Below are the code and all the weights of a small trained network. Each question names an input and a class and asks about switching units off, where a switched-off unit gives its printed mean instead of its output.

import numpy as np


def w(rows, s, z=0):
    codes = np.array(rows[::2]) - 128.0
    scale = np.full(codes.shape[1], s)
    scale[-1] = z or s
    return codes * scale


def norm(h):
    return h / np.sqrt((h * h).mean(-1, keepdims=True) + 1e-5)


def f(y):
    return np.maximum(y, 0)


def log_softmax(a):
    a = a - a.max(-1, keepdims=True)
    return a - np.log(np.exp(a).sum(-1, keepdims=True))


def net(x, mask):
    res = np.array(x, float).reshape(1, 3) / 4 @ E
    u = 0
    for l in range(2):
        y = f(norm(res) @ A[l][:, :-1].T + A[l][:, -1])
        res = res + np.where(mask[u : u + 8], y, B[l][:, -1]) @ B[l][:, :-1]
        u += 8
    return log_softmax(norm(res)[-1] @ U[:, :-1].T + U[:, -1])


A, B = {}, {}
E = w([
[110,2,68,107,127],'x0',
[168,45,153,181,197],'x1',
[193,118,130,180,82],'x2',
],0.0097)
A[0] = w([
[4,201,92,116,52,170],'0.n1',
[95,208,87,170,84,7],'0.n2',
[138,254,123,84,122,126],'0.n3',
[140,28,231,90,147,70],'0.n4',
[174,130,125,137,240,74],'0.n5',
[103,107,118,170,90,163],'0.n6',
[49,131,243,117,180,215],'0.n7',
[129,166,100,86,144,5],'0.n8',
],0.0096,0.0019)
B[0] = w([
[114,96,223,144,122,253],'0.n1',
[246,166,220,96,145,191],'0.n2',
[161,188,167,117,111,246],'0.n3',
[124,140,182,141,102,199],'0.n4',
[106,147,126,192,122,189],'0.n5',
[183,134,99,107,79,160],'0.n6',
[36,117,2,168,100,201],'0.n7',
[160,185,124,147,61,151],'0.n8',
],0.0083,0.0069)
A[1] = w([
[162,136,178,163,66,97],'1.n1',
[187,164,56,165,125,162],'1.n2',
[193,156,133,146,168,78],'1.n3',
[96,103,92,116,71,99],'1.n4',
[111,115,204,194,217,169],'1.n5',
[125,42,193,194,217,95],'1.n6',
[102,142,128,110,116,255],'1.n7',
[61,116,90,107,254,172],'1.n8',
],0.011,0.0041)
B[1] = w([
[148,84,114,175,160,254],'1.n1',
[163,135,58,75,162,185],'1.n2',
[122,25,131,123,92,173],'1.n3',
[123,61,180,86,67,174],'1.n4',
[2,157,58,182,137,245],'1.n5',
[124,84,208,182,187,252],'1.n6',
[99,128,108,22,162,211],'1.n7',
[210,252,120,126,147,197],'1.n8',
],0.0078,0.0059)
U = w([
[203,130,90,102,185,2],'0',
[210,188,236,111,117,171],'1',
[98,194,93,183,167,132],'2',
[79,146,159,68,125,101],'3',
[127,69,149,220,200,187],'4',
[156,41,155,88,86,153],'5',
[251,69,107,160,116,88],'6',
[144,102,125,78,208,52],'7',
],0.017,0.0082)

Each question gives the input, the list of numbers given to net, and the class t.
The units are the neurons (one row each of A and B). Each row of codes is followed by its name. A weight is (code - 128) times the scale printed after its matrix; where a second scale follows, it is the last column's (A, B and U).
mask holds one flag per neuron, layer by layer. A switched-off neuron (its flag False) gives its mean, the last column of its row in B, instead of its output. The means were averaged over made-up inputs and are rounded, as every weight is.
A unit's drop is (log p(t) with every unit on - log p(t) with that unit switched off) / (log p(t) with every unit on - log p(t) with every unit switched off).
The circuit of an input: a set's keep is (log p(t) with only the set's units on - log p(t) with every unit switched off) / (log p(t) with every unit on - log p(t) with every unit switched off). Starting from the 12 units with the biggest drops (on a tie, the unit counted first), units are removed one at a time, each time the one whose removal leaves the highest keep (on an exact tie, the one counted first), for as long as the keep stays at least 0.8.
circuit, biggest first: the units of the circuit, biggest drop first
top k neurons: the k neurons with the biggest drops, biggest first
k most important neurons of layer l: the k neurons of layer l with the biggest drops, biggest first
drop when u is switched off: that unit's drop, to one decimal
input [-5,1,-3], class 2: circuit, biggest first => [0.n7]
input [-7,3,7], class 4: circuit, biggest first => [1.n1 1.n5]
input [-5,2,5], class 4: circuit, biggest first => [1.n1 1.n5]
input [-2,4,-5], class 2: 2 most important neurons of layer 0 => [0.n7 0.n1]
input [-3,-7,-7], class 1: circuit, biggest first => [0.n2 1.n5]
input [-3,7,-5], class 2: circuit, biggest first => [0.n7 1.n8]
input [4,-8,3], class 1: top 2 neurons => [0.n2 0.n7]
input [-6,5,2], class 4: top 2 neurons => [1.n3 1.n8]
input [6,1,-2], class 5: top 2 neurons => [0.n1 1.n4]
input [-2,5,-5], class 2: 2 most important neurons of layer 0 => [0.n7 0.n1]
input [-8,5,5], class 4: 3 most important neurons of layer 1 => [1.n3 1.n8 1.n1]
input [2,-3,5], class 6: top 2 neurons => [1.n1 0.n7]
input [1,-1,6], class 6: drop when 0.n7 is switched off => 0.1
input [-7,1,-7], class 2: circuit, biggest first => [0.n7]
input [-8,3,-8], class 2: drop when 0.n7 is switched off => 0.2
input [-2,-8,-8], class 1: drop when 1.n7 is switched off => -0.1
input [2,3,-8], class 2: drop when 1.n8 is switched off => 0.4
